Below is a small trained network, with its code and all its weights. Each question gives an input and a target symbol and asks what happens when units are switched off, that is, made to give their printed mean instead of their output.

import numpy as np


def w(rows, s, z=0):
    codes = np.array(rows[::2]) - 128.0
    scale = np.full(codes.shape[1], s)
    scale[-1] = z or s
    return codes * scale


def norm(h):
    return h / np.sqrt((h * h).mean(-1, keepdims=True) + 1e-5)


def f(y):
    return y / 2 * (1 + np.tanh(0.7978845608 * (y + 0.044715 * y**3)))


def softmax(a):
    e = np.exp(a - a.max(-1, keepdims=True))
    return e / e.sum(-1, keepdims=True)


def log_softmax(a):
    a = a - a.max(-1, keepdims=True)
    return a - np.log(np.exp(a).sum(-1, keepdims=True))


def net(x, mask):
    ids = ['ΞΦαγεηλστ'.index(c) for c in x.split()]
    T = len(ids)
    res = E[ids] + P[:T]
    u = 0
    for l in range(2):
        q, k, v = (norm(res) @ M[l].T for M in (Q, K, V))
        z = softmax(np.where(np.tri(T) > 0, q @ k.T / 2**0.5, -1e9)) @ v
        res = res + np.where(mask[u], z, O[l][:, -1]) @ O[l][:, :-1]
        u += 1
        y = f(norm(res) @ A[l][:, :-1].T + A[l][:, -1])
        res = res + np.where(mask[u : u + 12], y, B[l][:, -1]) @ B[l][:, :-1]
        u += 12
    return log_softmax(norm(res)[-1] @ U[:, :-1].T + U[:, -1])


Q, K, V, O, A, B = {}, {}, {}, {}, {}, {}
E = w([
[54,150,89,63,135,83,166],'Ξ',
[165,123,103,64,222,167,125],'Φ',
[148,54,172,160,66,178,154],'α',
[129,211,86,56,154,68,150],'γ',
[68,97,117,73,150,156,123],'ε',
[155,246,204,126,148,131,90],'η',
[110,171,133,66,96,127,50],'λ',
[84,195,182,64,142,132,139],'σ',
[112,147,138,133,124,128,64],'τ',
],0.013)
P = w([
[128,152,133,213,104,187,166],'0',
[85,77,191,74,197,39,149],'1',
[57,41,222,77,171,21,162],'2',
[2,241,142,91,58,174,102],'3',
[25,195,156,50,108,193,59],'4',
[4,201,160,55,68,189,182],'5',
],0.0068)
Q[0] = w([
[123,128,166,48,86,170,128],'0.h1',
[45,167,165,4,78,217,137],'0.h1',
],0.015)
K[0] = w([
[109,153,149,187,122,195,248],'0.h1',
[206,115,80,167,34,169,177],'0.h1',
],0.018)
V[0] = w([
[76,247,29,108,193,149,199],'0.h1',
[251,164,119,147,167,216,71],'0.h1',
],0.013)
O[0] = w([
[184,181,150,76,76,101,204,140],'0.h1',
[162,35,189,77,104,2,105,255],'0.h1',
],0.0097,0.00084)
A[0] = w([
[143,128,131,107,64,171,200,94],'0.n1',
[104,157,143,203,216,59,135,95],'0.n2',
[116,113,90,126,148,152,81,55],'0.n3',
[120,204,61,106,173,160,127,137],'0.n4',
[95,141,119,74,134,111,106,130],'0.n5',
[104,91,149,163,57,90,151,74],'0.n6',
[115,192,122,117,118,204,142,211],'0.n7',
[34,187,81,160,73,60,159,252],'0.n8',
[150,196,114,110,157,116,143,132],'0.n9',
[253,83,131,243,65,173,169,10],'0.n10',
[181,125,105,170,136,98,124,109],'0.n11',
[153,130,113,59,44,190,85,105],'0.n12',
],0.014,0.0018)
B[0] = w([
[166,135,138,182,117,109,207,200],'0.n1',
[105,120,132,103,64,99,175,156],'0.n2',
[86,117,138,141,124,174,146,189],'0.n3',
[116,126,124,168,163,136,93,226],'0.n4',
[120,104,105,122,134,110,151,205],'0.n5',
[135,128,148,136,178,171,108,168],'0.n6',
[125,74,131,101,161,162,89,255],'0.n7',
[144,134,171,108,144,169,99,202],'0.n8',
[105,102,172,148,102,150,133,184],'0.n9',
[131,140,79,144,98,6,139,128],'0.n10',
[135,147,134,109,98,146,88,113],'0.n11',
[140,112,124,111,155,119,191,188],'0.n12',
],0.025,0.0072)
Q[1] = w([
[184,24,189,110,113,61,138],'1.h1',
[85,8,204,151,194,81,180],'1.h1',
],0.017)
K[1] = w([
[213,118,77,208,110,135,80],'1.h1',
[250,116,172,115,132,189,140],'1.h1',
],0.022)
V[1] = w([
[137,15,49,174,219,153,145],'1.h1',
[120,148,104,6,176,181,249],'1.h1',
],0.019)
O[1] = w([
[155,127,83,24,96,172,103,209],'1.h1',
[145,138,97,148,3,109,73,249],'1.h1',
],0.016,0.018)
A[1] = w([
[153,120,116,118,70,155,252,77],'1.n1',
[120,108,128,111,31,156,42,140],'1.n2',
[100,153,50,68,96,175,159,101],'1.n3',
[164,87,192,116,128,107,71,158],'1.n4',
[179,164,165,21,181,84,154,98],'1.n5',
[193,170,194,96,83,114,93,54],'1.n6',
[195,53,132,162,82,118,203,37],'1.n7',
[169,125,182,25,185,155,102,120],'1.n8',
[70,102,175,70,239,111,170,158],'1.n9',
[156,20,105,89,62,182,131,194],'1.n10',
[58,78,120,192,180,52,148,1],'1.n11',
[24,111,118,123,87,185,137,67],'1.n12',
],0.015,0.0032)
B[1] = w([
[216,154,63,141,185,137,81,159],'1.n1',
[177,109,84,83,237,142,156,251],'1.n2',
[160,111,154,163,43,151,101,181],'1.n3',
[100,124,88,105,113,157,168,156],'1.n4',
[48,56,137,210,156,187,63,157],'1.n5',
[66,106,84,159,126,85,133,178],'1.n6',
[68,63,136,111,183,145,102,161],'1.n7',
[205,14,94,126,105,129,116,168],'1.n8',
[176,249,90,161,75,114,53,177],'1.n9',
[20,216,202,134,127,63,172,237],'1.n10',
[151,120,231,13,85,140,153,138],'1.n11',
[68,117,126,241,136,172,225,174],'1.n12',
],0.019)
U = w([
[80,131,132,178,16,161,110,1],'Ξ',
[88,173,70,70,82,109,144,235],'Φ',
[108,184,232,139,122,117,109,193],'α',
[180,232,118,141,139,205,190,59],'γ',
[176,99,96,204,130,96,190,179],'ε',
[146,56,167,61,126,188,193,117],'η',
[67,28,152,148,128,74,121,86],'λ',
[105,157,100,103,249,91,176,109],'σ',
[137,122,112,137,168,173,31,165],'τ',
],0.012,0.004)

Each question gives the input, a string of symbols that net reads in full, and the target symbol t.
The units are the heads (2 rows each of Q, K, V and O) and the neurons (one row each of A and B). Each row of codes is followed by its name. A weight is (code - 128) times the scale printed after its matrix; where a second scale follows, it is the last column's (O, A, B and U).
mask holds one flag per unit, layer by layer, with each layer's heads first. A switched-off unit (its flag False) gives its mean, the last column of its rows in O or B, instead of its output. The means were averaged over made-up inputs and are rounded, as every weight is.
A unit's drop is (log p(t) with every unit on - log p(t) with that unit switched off) / (log p(t) with every unit on - log p(t) with every unit switched off).
The circuit of an input: a set's keep is (log p(t) with only the set's units on - log p(t) with every unit switched off) / (log p(t) with every unit on - log p(t) with every unit switched off). Starting from the 12 units with the biggest drops (on a tie, the unit counted first), units are removed one at a time, each time the one whose removal leaves the highest keep (on an exact tie, the one counted first), for as long as the keep stays at least 0.8.
units of the circuit, in order: the units of the circuit, biggest drop first
k most important neurons: the k neurons with the biggest drops, biggest first
top k neurons in layer l: the k neurons of layer l with the biggest drops, biggest first
input τ λ τ γ, target τ: units of the circuit, in order -> 1.h1; 1.n9; 1.n5; 0.h1
input ε γ Φ λ λ Ξ, target η: 2 most important neurons -> 0.n7; 1.n8
input α ε α σ, target Ξ: 4 most important neurons -> 1.n2; 1.n9; 0.n3; 0.n2
input σ η α, target ε: units of the circuit, in order -> 0.h1; 0.n1
input ε γ ε, target η: 2 most important neurons -> 0.n7; 0.n4
input η τ λ α α, target α: 3 most important neurons -> 1.n2; 1.n11; 0.n7
input η λ α, target α: units of the circuit, in order -> 0.h1; 1.h1; 1.n11; 1.n9
input ε α λ γ α τ, target η: 3 most important neurons -> 0.n4; 1.n9; 1.n2
input α γ λ, target τ: most important neuron -> 1.n9
input τ λ λ τ λ γ, target τ: units of the circuit, in order -> 1.h1; 0.h1; 1.n9; 1.n5
input γ λ λ η, target ε: units of the circuit, in order -> 0.h1; 1.n10; 1.h1
input λ τ α λ α, target Φ: 2 most important neurons -> 0.n12; 1.n2
input α α Φ ε λ, target Ξ: 2 most important neurons -> 0.n3; 1.n2
input σ Φ γ η Ξ, target σ: 2 most important neurons -> 0.n7; 1.n1
input τ α η, target γ: top 2 neurons in layer 0 -> 0.n7; 0.n2
input σ σ σ, target σ: 2 most important neurons -> 0.n7; 1.n1
input Ξ ε ε σ η ε, target γ: units of the circuit, in order -> 0.h1
input τ τ τ, target τ: 4 most important neurons -> 1.n9; 0.n6; 1.n5; 1.n10
input τ λ τ Ξ α η, target σ: top 2 neurons in layer 0 -> 0.n8; 0.n5
input α Ξ η α τ σ, target Ξ: top 3 neurons in layer 0 -> 0.n3; 0.n10; 0.n4
input Φ ε α, target η: top 3 neurons in layer 1 -> 1.n11; 1.n10; 1.n4
